Below are the code and all the weights of a small trained network. Each question names an input and a class and asks about switching units off, where a switched-off unit gives its printed mean instead of its output.

import numpy as np


def w(rows, s, z=0):
    codes = np.array(rows[::2]) - 128.0
    scale = np.full(codes.shape[1], s)
    scale[-1] = z or s
    return codes * scale


def norm(h):
    return h / np.sqrt((h * h).mean(-1, keepdims=True) + 1e-5)


def f(y):
    return np.maximum(y, 0)


def log_softmax(a):
    a = a - a.max(-1, keepdims=True)
    return a - np.log(np.exp(a).sum(-1, keepdims=True))


def net(x, mask):
    res = np.array(x, float).reshape(1, 7) / 4 @ E
    u = 0
    for l in range(3):
        y = f(norm(res) @ A[l][:, :-1].T + A[l][:, -1])
        res = res + np.where(mask[u : u + 3], y, B[l][:, -1]) @ B[l][:, :-1]
        u += 3
    return log_softmax(norm(res)[-1] @ U[:, :-1].T + U[:, -1])


A, B = {}, {}
E = w([
[142,79,211,226,221,79,119,199],'x0',
[212,179,51,175,117,25,172,142],'x1',
[181,142,114,237,124,104,174,156],'x2',
[217,166,47,106,208,136,155,121],'x3',
[121,191,77,253,125,168,68,102],'x4',
[95,121,117,54,180,131,14,87],'x5',
[119,223,26,162,128,165,103,98],'x6',
],0.0054)
A[0] = w([
[85,117,107,160,24,203,72,151,59],'L0N1',
[152,77,117,174,175,194,44,86,78],'L0N2',
[156,68,119,139,249,197,1,143,4],'L0N3',
],0.0079,0.0029)
B[0] = w([
[70,198,133,132,40,119,210,46,231],'L0N1',
[13,145,97,178,239,1,150,73,225],'L0N2',
[55,234,202,82,243,83,98,252,254],'L0N3',
],0.0076,0.0045)
A[1] = w([
[122,32,178,152,107,108,124,191,5],'L1N1',
[106,123,100,40,127,117,120,154,87],'L1N2',
[130,137,158,5,130,130,120,128,36],'L1N3',
],0.011,0.0029)
B[1] = w([
[138,16,235,178,117,120,163,121,223],'L1N1',
[216,130,114,64,133,222,76,105,228],'L1N2',
[93,33,114,3,117,160,48,46,253],'L1N3',
],0.007,0.0046)
A[2] = w([
[78,8,254,155,108,87,165,166,12],'L2N1',
[137,117,163,142,84,128,115,178,2],'L2N2',
[99,154,157,122,128,141,124,55,209],'L2N3',
],0.0088,0.003)
B[2] = w([
[126,5,121,187,162,17,175,200,254],'L2N1',
[116,111,167,64,48,123,170,153,142],'L2N2',
[160,114,187,156,68,178,130,163,227],'L2N3',
],0.011,0.0063)
U = w([
[79,167,140,217,36,162,151,65,73],'0',
[152,20,170,190,132,66,153,170,2],'1',
[74,170,160,144,211,93,83,150,138],'2',
[249,155,21,208,136,112,140,147,157],'3',
[149,79,129,65,101,176,82,94,234],'4',
],0.016,0.0013)

Each question gives the input, the list of numbers given to net, and the class t.
The units are the neurons (one row each of A and B). Each row of codes is followed by its name. A weight is (code - 128) times the scale printed after its matrix; where a second scale follows, it is the last column's (A, B and U).
mask holds one flag per neuron, layer by layer. A switched-off neuron (its flag False) gives its mean, the last column of its row in B, instead of its output. The means were averaged over made-up inputs and are rounded, as every weight is.
A unit's drop is (log p(t) with every unit on - log p(t) with that unit switched off) / (log p(t) with every unit on - log p(t) with every unit switched off).
The circuit of an input: a set's keep is (log p(t) with only the set's units on - log p(t) with every unit switched off) / (log p(t) with every unit on - log p(t) with every unit switched off). Starting from all 9 units, units are removed one at a time, each time the one whose removal leaves the highest keep (on an exact tie, the one counted first), for as long as the keep stays at least 0.8.
units of the circuit, in order: the units of the circuit, biggest drop first
unit that matters most: the unit with the biggest drop
top k neurons: the k neurons with the biggest drops, biggest first
top k neurons in layer l: the k neurons of layer l with the biggest drops, biggest first
drop of u: that unit's drop, to one decimal
input [3,-7,-5,3,-6,1,-3], class 4: unit that matters most -> L1N3
input [-2,-3,-3,4,1,-6,1], class 0: top 2 neurons -> L0N3, L2N1
input [1,1,5,-3,3,0,0], class 0: units of the circuit, in order -> L1N1, L2N1
input [-6,0,-3,-7,3,-5,-7], class 0: top 2 neurons -> L0N1, L1N1
input [-4,-7,1,7,3,1,-4], class 2: top 2 neurons -> L0N2, L0N3
input [-7,8,4,3,-7,8,6], class 4: top 2 neurons in layer 1 -> L1N3, L1N2
input [-4,-2,-1,4,-6,-8,7], class 4: top 2 neurons -> L2N1, L0N2
input [-3,-7,4,-5,6,5,-7], class 0: top 3 neurons -> L0N1, L1N1, L2N3
input [4,6,2,-3,4,1,5], class 3: top 2 neurons in layer 0 -> L0N3, L0N1
input [-1,0,-4,4,4,-8,0], class 3: top 2 neurons -> L0N1, L1N3
input [3,-8,-2,8,3,-6,-5], class 2: top 2 neurons in layer 0 -> L0N3, L0N2
input [6,-4,-1,0,8,-3,2], class 2: drop of L0N3 -> 0.2
input [-8,2,1,-2,-8,0,-7], class 4: drop of L1N2 -> 0.1
input [0,5,8,2,3,-4,-2], class 3: drop of L2N1 -> 0.2
input [4,0,0,-3,0,-4,8], class 0: unit that matters most -> L2N1
